[-11 -22 -11   3  17  -2   0  -4  28  10  23  -6   6 -18  19  17  -6   1
  23  36 -25   8  -6  -2  16  -6 -12  17   5 -17  -1   9]
bifi
[ 37  -5  23  -2  17   3 -14   1  17  21  25   8 -21  -5  11  -9 -20  38
   9  46 -44  21   0   7  -8   7 -15  -6  21   3 -19  24]
fenop
[ 21 -56 -40  20 -13  18  -3  21  36  10   0 -11  22  -2  18  -2 -17 -15
  24  35  -5 -46 -22  12   2 -83 -36  22 -20 -46 -54 -65]
dazo
[-20  12  -7 -22   8  -4  11   5 -36   4  10  33  -7  -9   9   5  13  26
 -14 -57   9  -8   1  10   3  -4  25   9   4   5  -6   4]
Ketis
[-11   0  -5  -4 -10  -2   6   5   3 -18  12 -27  21  17  12 -12  -6 -24
 -25  35  28 -32   5  27 -23  -5  32  -8   1 -16 -13 -14]
dubem
[ -5 -48  -8 -30  48   9 -27  -5  17  30 -14  27  45  32  57 -40  32 -48
   9 -13 -21  -4  24  40   1 -43   9  28 -25  27  31 -16]
fenop
[ 16   3   4  12 -10  -2   8   5 -18 -15  -5   9 -21   1   5  -4   0  -4
   5 -40  29  -5 -26  -2   9  -4   4   9 -11  -2 -23  -5]
lebi
[  4 -12   1   3  -6  -2  10  -4  -9  -2   4   2 -11   9  15  -4 -12  20
 -11  -7 -18  -3  -7   0  10  10  31  17   1  10  11   0]
loti
[ -1 -41  24  10   2 -16  21 -18  38  15  -2  50  15  29  -3   2 -45   7
  20 -10 -26 -42 -61 -24  20   6 -37  66  -7   2 -18 -15]
dazo
[  2  -9  -5   7  17   8   9  -5  -1   3   5   6  -7   1   7  -1 -14   4
 -17 -10  -2 -28 -13  -3   6  19  17  17 -10  -9  22 -13]
Ketis
[  2 -28   4  17 -10   0   6  12  20   1  33 -19   4  12   3  20   2   4
  -5   3 -39 -21 -10   7  -7  10 -15   1 -24 -20  22   2]
fenop
[ -6  -5  12  10   6  14  -4  -5   7   7  13 -11   5  13   4  -1  -2   2
  -7 -10 -28 -16   1   5  13  -3  18  31  -8  -8  17  -5]
dubem
[-19  14 -19 -12  20 -12   5 -12  32   6  15   6  -9 -10  -2  15   9  30
 -17  13 -21  14   8  12  -2  12 -26   5  -7 -17  29  25]
lebi
[-12 -18  21   4  -1   7  -9   4  -1  29   5  30  -9 -21 -16  -5  12  26
 -16  15 -21  -1 -19  19  15   5 -27  24  22  11  13  28]
dubem
[ 52  18  60 -17 -18  -4  39  24 -62  24  31   8 -16 -59 -10  43  20  30
  28  62  44  36 -65   8  12  78  17 -44  32  64  29  48]
lebi
[-29  -3  11 -22  14 -10   4  -6  29  11  10 -24   1 -39 -20  17  -9 -25
 -12  50  -9  10  25 -21  20 -15  33 -30  -8  -4   7  10]
fenop
[-15 -10  -1   0  -3   9  -5  -6  -3  12  -7 -11   8  -7  -1   5  -8   6
 -10   8 -17  -8  -4  10   7   3   8  20   6  22   6 -21]
loti
[-24  -5 -13   0  -9  -7  -4  -9   7 -20  -8  -8 -14 -26  14  16  -6   8
  21 -26   0   6 -19  12  21   3   8  12 -16  21   6 -29]
dazo
[ 17 -33 -15   7   7  -4  15   4  20  14  20 -20 -13  -2   1  11 -14  27
 -26   4 -11  -5  -6  -4   7  36 -14  12  -5 -17  12   5]
fenop
[  1  -1  -2  -8 -19 -10  -2  14 -14  -9 -13  21  -9  17   5   4  -6   6
   8 -12  11  -5 -36  22   6  -2  -8  17  -3   4 -11 -16]
dubem
[ -6  -3  17 -43  -6 -14 -16  17   6  25   8  -1  11 -20 -32 -25   9  11
 -58  -7  56  10  30  16  17 -44   7 -36  24 -14  -1  14]
dazo
[ 12   9 -39   0   4  -1  15  31   2 -31  12 -43  -9 -13 -11   3  -4  -4
 -42  36  33  11  -1  33 -47  -2 -17 -87   4 -52 -33  26]
doduv
[ 8 -2  3 -6 12 -5  2  1 10  7 22 12 -2 -2  5 19 -4 17  5 31 -7  5 -9 11
  7 12 -1  1 -3 -3 17  6]
Tarub
[ 19 -15  -3   6 -12  -6   4  18 -11   1  -9  14 -18  18  18  -8   8   2
  -4  17  25 -11 -11  25   7  14  -9   4  -7   0 -14  13]
dubem
[ 10  -6 -13 -15  -4  -9   6  17 -14  -2  11  32  10  27  17   6   5  15
   8 -15  -3  11 -36  33   0 -22 -10  28   3 -14   2   4]
dubem
[ 10 -36  -1   1   5  -6 -34  -3  29  56  -9  -1   0 -10 -17 -15   4  -4
 -10  24  10  -2  -9   6  -7   3 -55  15  -3  11 -35  -4]
Tarub
[-21  35   5 -39  21 -12  -7  -2 -11  31 -38 114 -36  10 -23   9  16  30
 -10 -45   9  25 -82  30  40  -9 -17  53  22 -11  55  40]
dubem
[ 15 -12   3 -11   1  -5   8  11 -10  22   8  20  -8 -13  -1  -6  -3  17
 -21  17  18 -16 -29  13   4  -5 -11   1   7 -10 -14   3]
Ketis
[  4 -19   6  -2 -10  -4   5  17 -10   4  10   0  -2  -4   1  -1  12   9
 -20  -8   8  -7  -7  12  -5  16 -28  -6  12   0  -7   7]
fenop
[  8  -6  -9   1  12   3  -9  -2  18  10  14   3  -3  -9   1   3 -14  12
  -1  23  -2  -1 -18  11  12   2   6  14   4 -19  22  -4]
dubem
[ -9 -15   0   0  -2   3   2   5 -11  17   3  -7   5  -9  -7  13  -9  14
  -4  -5  -3  -9 -20  -1  20  22   5   8  13   8  14  -4]
bifi
[  3  -6 -21  10  15  11  -7 -10  21  30  20 -11  11  -9  11  11  10  24
  14  26 -30  -5  -8  13   9   0   3   8  -4 -13  31  11]
bifi
[-13   1  -3  23 -21 -10 -12   0  -1 -29  24 -15  -4  12  20  -5  -9   7
  10 -28 -11 -27   7 -20  19  24  -3  -2   7 -38  14  -5]
dubem
[-48   7   0  -7  14 -14   0 -24  10   8  16  17   3 -35   3  25   1  15
   3  24 -18   1  16   4  19  12   5  22   2  25  12   5]
loti
[-10   0 102  -6  18  -5  45   0  32 -46  18  90  -7  11   6  -9 -25 -40
   7 -16  38 -37 -30  13 -43  63  28 -66  13  47 -16  64]
Ketis
[ 16  -3 -12 -10   8  15  20  18  28 -12   6  19   6  12  29  20  13  15
  23  10  19   4   4  36   1   0  -8  -8   0  -3  21   7]
bifi
[  6 -17   8   9  -6   3 -20   4  11  22  19 -11  10  -7 -23   1   8  10
 -12  24   1  10  23   6   9   0  -3   0   2   8  31  16]
Tarub
[-24 -25 -47  27  17  30 -26  -4  28  43   5 -44  39 -15  -1  31  25 -17
  26  28 -22   1  69  26   9 -15 -22  19 -22  16   6  16]
lebi
[ 12 -11 -17  -8 -12  -6 -23  18   6  15 -21 -23  10   1  -6 -22   4 -22
  -5  17  41   1  -3  19  -9 -27 -28 -43   0 -16 -43   8]
doduv
[ 23  -1 -16 -35  -9 -10   8  24  14  -2  -5   0 -19  22  19   2  14  28
  -9  19  17  45   4  38 -38  19 -32 -19  16   7 -24  25]
Tarub
[ -3  -6   6   5   9  -4   5  -1   7  -3  13  -6  -7  -7   3  12  -4   4
   7  35   7  -2   8   1  -2  17   9  12 -19  10   6   1]
doduv
[  1 -43  -1  -4  36  15   4   1  15  24  -2  37 -22 -36  -5  22 -54  13
   7 -29  -8  -5 -59 -10  42  37  27  18  14   8  34  -6]
Ketis
[-49   6 -24 -20 -55 -54 -57   3  -6  37  30 -26  59 -37 -43   7  46   9
  -3 -12  50  10  38  -8  34 -31 -85 -28  26 -27   2   9]
Tarub
[-37  13 -21 -44 -48 -68  18  -1   2   6  45  -5 -29  29  -1  17   2  82
 -30  54 -54   7  -4 -19 -51  41  32  39 -14 -12  43   4]
dubem
[ 12 -10  -5  17 -51  15   4  21   8  54 -29 -12  26  -2   5  32  15  -2
  26  26  85 -83 -28  63  80 -20 -62  -4  -6 -12 -95  -4]
dubem
[ 11 -27 -12  15  13  -7   3   0  13  12  18  26   7  -3   5  15 -11  22
  22  -7 -22  -6 -13  -6  24   1 -36  12  -8 -10   8   7]
dazo
[-33  13  23  -7 -21  -6 -11  -7   8  10 -14  -7   0 -12  -7   4  25 -27
   8  -7 -23  -4 -42  23 -14 -17 -33  -7 -15  11 -25  11]
Ketis
[-10  -1   1  -4   1   6 -10  -5  17   6   7 -26  17  14  11   7  -5  -1
  -6   8 -18  -2  17   9   8   4  -3  15   5  -3  18 -11]
loti
[ -5  -6 -13   6 -14   7 -21   5 -13 -18  -3  -6  -7  -1  19 -29   7  14
 -13  -8   9 -15   5  27 -26  -7 -21  30  11   7 -32 -47]
dubem
[-17  -7  -4 -17  -7   6   4  12  16  15  -9   5   7 -14  12   9  15   1
   2  11  13  -6 -25  36   2   3 -37 -23  30  -7 -13  22]
dazo
[ -8 -11  -3   6   4   5  -3  -1   4  -4  12  11   2   4   3  -8   2  17
 -11 -24 -17  -9   4   9   1  -4   9  21  -6  -2  19  -8]
dubem
[ 34  -6  -2  -5  25  -2 -29  -3  35  48  64 -14  10 -22   7   8  -2  38
  13  54 -41  19   4  -2  -1 -14 -24   9   1 -40  35  10]
Ketis
[  6  -2  -3 -16  -8 -10   5  11   2   9   4   4   6   5   8   2   9   1
   1  -8  21   1 -19  20   3  -3  -8 -16   1  -6  -4  19]
lebi
[ -2   0 -17  14  12  -1 -12 -11   8  -3  16  -8  -3  -4  12   5 -27  23
  24  49 -19  -4  25 -13  10   0  18  23  -3  -8   4  -6]
doduv
[-65  27 -45   6 -20  12 -17 -42  42  13 -27 -58   7  17  36 -13  29  -7
   3  11 -30 -46 -13  34  -5 -23  34  32 -20 -34   8   0]
doduv
[  2   5  14  -4   9  -5   8 -10   6  21  14  -1  20 -19   0  24   7  -9
  19   6 -10   3 -46  18  22   8 -11 -16 -15   6  19  26]
Ketis
[  6 -13   0  -1  10  11  -5   3  -7  13   7   3  10  -1  -3  -2 -12   6
  -9 -27  -7  -9 -12   9  10 -12  14  13  -3   1  14  -9]
Ketis
[  1  -9 -16   0   4 -10   7  -4   9   5  21   6   5 -17   2   2  -5  20
  -4  14   3   0   2   5  -1  -2  -8   4  -1  -6  -3  10]
Ketis
[ -3  -5  14   4  10   1   4  -3  -5   2  14  13   8  15  -7  -2 -13   9
 -11 -15 -13 -15   6  -2  13  -4  22  26  -7   2   4  -3]
dubem
[ 12   7  -6  19   1 -11  -9  -6   5 -11  19 -12 -21   3  -4   7  -9   1
  -2   3 -10  18  -9   4  -6  -5   0  23 -27 -15   4  11]
Ketis
[-15   8 -17   7  21  -8 -42 -12  23  20   5  19  -3  -1 -17  10 -15  -2
  16  22 -29   3  -8   4   6 -10 -12  21 -16 -15  22  -5]
dubem
[ 29 -18 -32   2   5 -10 -30   8  54  -4   4  11  -5  20  -1   2 -28  -2
  21  31  37   7  28  -3 -12  -5 -15   6 -17 -18   8 -31]
Tarub
[  7   1  41  16  -5  -6   2 -10  58   0  30 -19 -11  14  10 -10  18  17
 -22  59 -33 -24   8   2  17  20 -26 -11 -19 -37  64  28]
bifi
[  0 -34  -6   7   6   8  11   5  -4  11  -8  20 -11 -22 -20   7 -16  -4
  -9 -17   0 -14 -42  -4  -5  -9   9  30  -9  14 -16 -31]
fenop
[  3  -7  -7  -2   3  -5  -8  11  -6   4 -14  11  13  17 -11  -3 -11 -34
   3  -4  43  -9   2  -2 -15   2 -13   2   1   7 -23  -7]
lebi
---
[ 34 -49  -1 -36 -51   8  -9 -52  67 -14   6  43  21 -15 -34 -16 -10 -25
 -11 -33 -48  13  13  19  17  20   7 -20  28 -34 -27  21]
Bopez
[ 35 -48  -5 -59 -29  -9 -24 -67  58 -22  -7  32  55 -20 -40 -12  -3 -26
 -13 -36 -67   4   6  37  15  16  25 -25  23 -39 -10  44]
telop
[ -2  -8  10 -23  -2  24 -12 -31  39  63  -4 -18  81 -30 -39  15  22   5
 -12   7  13 -38  18  42  26 -44  17  12   7   2 -36   6]
feb
[-10  -7  -5 -21  -4  28 -11 -21  54  43  -2 -10  75   6 -41  16  13 -14
  -9  14  11 -23  20  16  27 -24  10  25   2 -12 -29  13]
mul
[-14  -2 -10 -13   8  24   4 -15  28  59 -11 -20  79   0 -30   8   3 -14
  -5  20  18 -42  -1  43  29 -40   8  12  12  -4 -39  -7]
sinon
[ 35 -50 -10 -48 -35   7 -15 -56  65 -17  -3  40  50 -23 -31 -14 -19 -35
  -4 -34 -45   9   0  27  12  18  14 -13  32 -40 -24  21]
sinon
[ 29 -51  -3 -39 -28   0   5 -55  41 -33  -8  44   7   8 -32  -9 -27 -29
   5 -17 -44  -6 -20  31   0  34  12 -31  32 -52  -4  10]
Timi
[ 40 -50   4 -51 -24  -1 -22 -64  52 -29  -4  42  26   5 -42   0 -13 -23
  -2 -31 -49   3  -3  28   6  29  23 -26  35 -47  -4  29]
sinu
[  4  -6  11 -26   7  26 -26 -34  55  59  -3 -16  89 -20 -44  26  34  11
 -11   7   6 -35  24  32  30 -45  19  32  -4  -5 -32  19]
neso
[ 28 -50  -6 -39 -31  -3 -14 -71  54 -22  -3  50  41  -8 -28 -14 -32 -28
  -7 -33 -35 -11   0  38  11  21  19 -33  35 -46  -2  18]
Mimiv
[  3 -49 -21 -11 -21 -12   6 -53  14 -40   4  51 -29  -6  21 -24 -46 -22
  -6 -13 -34  -9   9  11  35   4 -29 -18  12 -28  21  23]
Timi
[ 18  11  20 -47 -22 -16  66 -40  -2  15 -27 -23  27 -61  -8 -78  26 -31
  10   2 -43   8  -9  51  15 -14 -28   1   2  39 -23  -8]
mul
[  6  10 -10 -15 -21  -9  82 -22 -33  19 -38 -10 -12 -60  18 -67 -21 -56
  21  14 -10  -2 -21  49  20   1 -26  11   4  38 -20 -54]
pirol
[ -8 -12  16 -22  -3  26 -14 -25  38  56  -2 -22  77 -19 -40  21  34  11
  -3   7  16 -29  18  37  21 -40  24  14   7   2 -37   9]
feb
[  8 -48  29 -28 -25 -19 -17 -54  17 -56  21  50 -50   4  16  -3  -7  14
  -4  -6 -52  -2  19 -20  14   4 -20 -27  -1 -21  38  46]
Timi
[ 32 -46   6 -51 -27 -14 -22 -66  56 -37  -5  32  45 -11 -40 -15  -2 -26
  -4 -39 -57   0   3  37   5  31  27 -31  25 -48  -5  39]
Bopez
[ -3   8 -11 -36  20   3 -29 -26  41  60 -16 -21 114 -19 -47   5  20 -22
 -15   5   6 -40  17  44  20 -39  19  11   0  -4 -41  27]
Mimiv
[ 37 -28  19 -42 -27  -8  -9 -66  35  -8  -6  29  27 -24 -39 -17   0 -10
   4 -37 -65 -10  -4  41   4  16  16 -19   9 -36   2  41]
Bopez
[ 17  10  15 -36 -33 -21  67 -28 -35  31 -38 -28   5 -68   8 -70  10 -46
  17   1 -17   4  -2  53  13  -8 -25   2  -7  52 -17 -24]
fev
[ 13 -60  -4  -9 -24 -14  17 -74  12 -33  -5  63 -26 -21  15 -30 -48 -12
 -10 -22 -42 -25  26  24  30  13 -18 -28   3 -20  36  29]
telop
[  4  11   9 -15  19  12 -17 -25  12  65 -13 -17  69 -12 -41  20  14   8
   0  10  11 -49  -3  47  16 -35  17  20 -13  -4 -16  12]
neso
[ 43 -41  -3 -43 -27 -18 -18 -67  40 -21  -6  38  34  -7 -39 -13 -17 -26
 -12 -38 -57  -1  -4  44  -3  33  17 -32  22 -42  -2  34]
Bopez
[  8 -36 -15 -18 -15 -26  -3 -69   6 -28  -4  45 -13  -1  20 -27 -44 -26
 -12 -23 -40 -19  18  25  22  -3 -11 -26   5 -13  28  33]
fev
[ 14  13  13 -36 -28  -9  78 -37  -3  15 -27  -9  24 -69   1 -75   9 -22
  12  -4 -37   0  -8  52  23  -8 -25  -4   4  32 -17 -15]
Bopez
[  7 -51   6 -11 -28 -17 -10 -33   8 -53  21  47 -72  10  26 -11 -20 -12
  -6   5 -43   8  16 -19   4  15 -23 -34   5  -6  19  23]
feb
[ 10 -23   1 -27  -4 -29 -18 -78  12 -20   0  44   8 -28   1 -39 -28 -16
 -18 -37 -40 -18  26  15  22 -11 -12 -25  -1 -20  46  52]
sinu
[  5 -48   5 -24 -24  -1  -8 -46  17 -52  17  65 -60   1  22  -4 -13  -6
   3   4 -56   5   7 -24   5  21 -23  -8  -5 -25  24  34]
feb
[ 34 -51  10 -62 -44 -10 -36 -65  73 -27   2  31  58 -33 -44 -23  13 -23
  -8 -48 -66  21  23  27  19  17  12 -21  24 -36 -18  54]
Bopez
[ 20  13  -5 -17 -22   4  94   1 -34  20 -36   1 -26 -71   4 -74 -16 -42
  30  16 -11   3 -38  30  -1   7 -58  20  -9  31 -22 -42]
Timi
[ 17   4  -7 -27 -27   9  88 -14 -12   4 -33  13  -7 -66   9 -74 -19 -57
  24  14 -15   4 -27  30   8  19 -43  15   6  25 -30 -38]
Bopez
[ 10 -59   3 -25 -23  -8  10 -68  22 -38  -3  64 -10 -22  20 -28 -45  -8
   0 -22 -49 -16  20  18  26  13 -15 -24  10 -29  35  32]
sinon
[ -4  11  -6 -20  11   5 -19 -27  39  72  -8 -34 110 -27 -51   4  20 -12
 -20   1  21 -40  26  49  20 -42  17   1   1  12 -32  17]
feb
[ 22  -5   5 -10 -40   5  92 -32 -19  29 -30   2 -14 -72  13 -72 -10 -26
   4   0 -23  -2 -12  50  23 -10 -39   6   6  39 -25 -44]
telop
[ 27 -50   1 -48 -29  -1 -13 -58  53 -41  -4  47  26  -6 -28  -8 -15 -27
   2 -22 -53  -2  -7  26   7  33  19 -22  26 -53 -11  23]
Bopez
[ 16  -8 -17 -15 -33  33 107  14 -16  16 -33  24 -34 -60  30 -64 -39 -54
  22  28  -1   3 -38  17  14  14 -59  31   8  25 -40 -67]
sinon
[ 18 -50  17 -28 -19 -29 -20 -51  12 -55  15  45 -53  13  16 -12  -7  -3
 -17 -13 -51   4  24 -11  17   6 -16 -34   6 -14  29  43]
sinu
[  5 -59   3 -19 -27  -5  20 -66  29 -46  -2  65 -18 -17  16 -36 -49  -7
   3 -21 -44 -16  26  17  36  17 -20 -21   8 -29  36  30]
mul
[  3 -33  -1 -17 -13 -24 -13 -68  16 -29  -2  51  -5 -10   8 -28 -37 -13
  -4 -29 -39 -22  31  10  16   1 -11 -28  -6 -20  47  48]
fev
[ 16 -58   3  -5 -20 -21  -1 -52  14 -58  13  58 -66  24  29  -9 -27 -10
 -15   5 -43  -3  18 -10  10  16 -26 -27  -2 -19  28  21]
neso
[ 25 -53  -4 -45 -25  -7 -22 -63  63 -31  -4  42  49  -9 -33  -5 -17 -22
  -4 -41 -44   6   9  35  16  28  32 -32  38 -49  -2  23]
pirol
[ -1  14  -3 -12  18  10   4 -24   0  78 -18 -29  74 -11 -34   7   4  -8
  -4  16   8 -57 -11  62  16 -44  11  15  -6   4 -28  -4]
sinon
[ 14 -54  -6  -7 -25  -2  22 -74  17 -33  -2  73 -36 -14  25 -25 -57 -14
   6 -11 -44 -16  19  19  26  14 -17 -14   5 -24  31  17]
neso
[ -2 -15   9 -32   0  25 -17 -27  40  40  -3  -7  68  -8 -40  26  22  -3
  -3  18   7 -39  10  31  29 -22  16  22   6  -9 -39  10]
Bopez
[ -8  -7   6 -15   5  19 -17 -27  43  62  -9 -14  91 -29 -44  16  22   9
  -6  -8  22 -29  30  37  30 -38  22  21   1  -3 -25   9]
pirol
[ 16 -45 -12 -31 -17 -24  -5 -74  14 -29  -3  52  -8 -14  19 -27 -42 -27
 -14 -23 -47 -20  23  26  31   0 -17 -24   6 -16  27  40]
fev
[ 11   5 -12 -19 -27  10  90 -22 -14  22 -37   2  14 -78   4 -76 -16 -50
  19   8  -5   0 -18  40  18   0 -38  17   3  34 -25 -40]
telop
[ -8 -15  -5 -36   2  29 -11 -26  51  50 -15 -12  95 -16 -50  12  13 -10
   3  11   6 -34  16  42  38 -24  19  32   1 -14 -34  15]
mul
[ 10 -55   6 -26 -16 -29 -21 -70  14 -47   9  45 -23   1   4 -16  -8  -8
 -17 -13 -52 -11  20   9  21   6 -14 -31   2 -17  29  47]
telop
[ 18 -37  25 -26 -12 -27 -28 -58   9 -53  14  50 -47  10   8  -9  -5   9
  -6 -18 -63   4  19 -15   0  11 -14 -28   1 -18  42  49]
sinu
[ 26 -50  -1 -46 -28  -3 -22 -66  57 -23  -5  45  41  -1 -33  -6 -15 -22
  -2 -30 -51  -2   3  35  11  23  23 -31  31 -50  -5  34]
Mimiv
[  2  -3   5 -31   8  17 -23 -31  38  52  -6 -17  83  -9 -44  18  27   3
 -14   0  10 -28  14  33  22 -39  23  20  10  -5 -34   9]
sinu
[  4   8   3 -19  12   8  -7 -19   3  67 -11 -29  57   4 -39  13  14 -10
 -11  19  15 -41  -4  49  19 -43   8   9   9  12 -39  -6]
sinu
[  9 -30 -12  -6  -2 -18  -2 -67   3 -31  -3  62 -40  -2  18 -29 -47 -28
  -5  -7 -54 -28   6   6   7   5 -27 -17  -9 -31  40  40]
Mimiv
[ -1  -9  -2 -26  16  15 -13 -29  25  51 -16 -17  70 -18 -40  17  16 -11
   6  12   5 -37   4  48  26 -32  23  25   4  -4 -35   3]
pirol
[  6 -30 -11 -11  -7 -22 -11 -69   9 -24   3  46  -9 -25   7 -33 -24 -15
 -13 -24 -51 -16  22  10  19  -4 -20 -16 -11 -16  39  48]
telop
[ -3 -10  -8 -10  -1  37   5  -3  16  55  -2 -10  19  12 -35  24   5 -13
   4  44  19 -39 -17  21  20 -34 -17  35   6   5 -51 -18]
Timi
[ 14   7  14 -45 -22 -14  71 -33  -8  11 -29 -17  23 -57  -1 -75  13 -33
   8   4 -33   4 -15  51  20  -7 -33  -1   5  33 -15 -14]
mul
[  3  12  20 -23   4  17  -3 -26   1  82 -12 -22  55  -9 -41  14  22   3
  -8  15  17 -42  -2  45  16 -47  10  19   3  11 -35  -6]
sinu
[ 29 -48 -13 -54 -41  -7 -23 -58  67  -6  -6  33  57 -18 -36 -26  -3 -41
 -19 -42 -54  18  16  35  19  12  11 -26  31 -39 -25  39]
Mimiv
[ 14   9   4 -23 -26  19  94 -15 -25  13 -30  17 -27 -55  23 -61 -20 -39
  28  25 -21  -1 -41  20  -5  11 -44  25   2  28 -18 -53]
sinon
[ 22 -13   0 -15 -34  15  96 -14 -17   5 -25  13 -38 -50  21 -68 -21 -44
  15  18 -17  -1 -39  34  11   9 -48   8  18  27 -29 -62]
sinon
[ -2  17  -9 -21  21   3 -19 -29  38  66 -14 -24 109 -24 -47   9  18  -1
 -15 -11   6 -31  22  45  18 -39  26  15  -1   2 -24  16]
pirol
[  9 -42 -11 -29  -6 -34  -5 -83  14 -37  -4  46  13 -26  12 -32 -34 -16
 -16 -28 -59 -25  23  34  34  -2  -2 -34  -1 -26  39  53]
telop
[ 35 -51   3 -53 -24  -9 -16 -67  54 -31  -6  37  34   5 -40 -10  -6 -23
  -5 -35 -54   7   5  32   5  24  23 -32  30 -45   1  35]
sinu
[ 45 -32  -4 -46 -23 -17 -10 -72  32  -2  -8  32  43 -11 -39 -16 -13 -21
 -19 -49 -42   2  -8  51   4  15  19 -28  28 -36  -3  25]
sinu
[ -1   7  -4 -18  11   7 -10 -10   9  77 -10 -46  71   3 -37  15  31 -15
 -15  23  11 -33  -2  51  21 -48   8  16   1  15 -53  -1]
sinon
[ 28 -52   3 -56 -27   1 -17 -67  66 -37  -6  49  52 -15 -30  -5 -17 -22
   7 -33 -47   0   2  32  15  33  37 -24  26 -56   7  31]
neso
[ 13   2  10 -36 -33   3  71 -31  -8  24 -24  -8   5 -61   1 -62  13 -37
  14  15 -27  10 -16  42  13  -6 -35   3   9  37 -30 -26]
feb
[ -1  12  -8 -21  13  11  -4 -28   9  76 -13 -33  82 -19 -43   9  15 -18
  -8  15  18 -43  -5  59  19 -42  11  12   1   8 -34   9]
feb
[ 15   8  13 -39 -16 -12  70 -32  -7  21 -32 -16  36 -60   0 -70  10 -25
   9  -3 -32  -2 -14  55  13 -11 -24  -7   7  30 -15 -15]
sinon
[ 38 -57   7 -58 -35  -6 -26 -58  74 -27   0  39  56 -22 -39 -18  -5 -17
 -13 -48 -59   9  14  25  12  21  13 -32  28 -43  -4  46]
sinon
[ 39 -29  33 -43 -19 -17 -21 -70  25  -2  -8  12  34 -16 -41  -9  15   1
  -1 -41 -64 -12 -10  49  -8   4  27 -27   8 -35   8  42]
sinon
[ 45 -38   2 -45 -19 -23 -21 -80  40  -7 -13  36  52 -19 -42 -10 -14  -6
 -17 -65 -61   1   3  58   2  24  30 -31  21 -46  18  41]
pirol
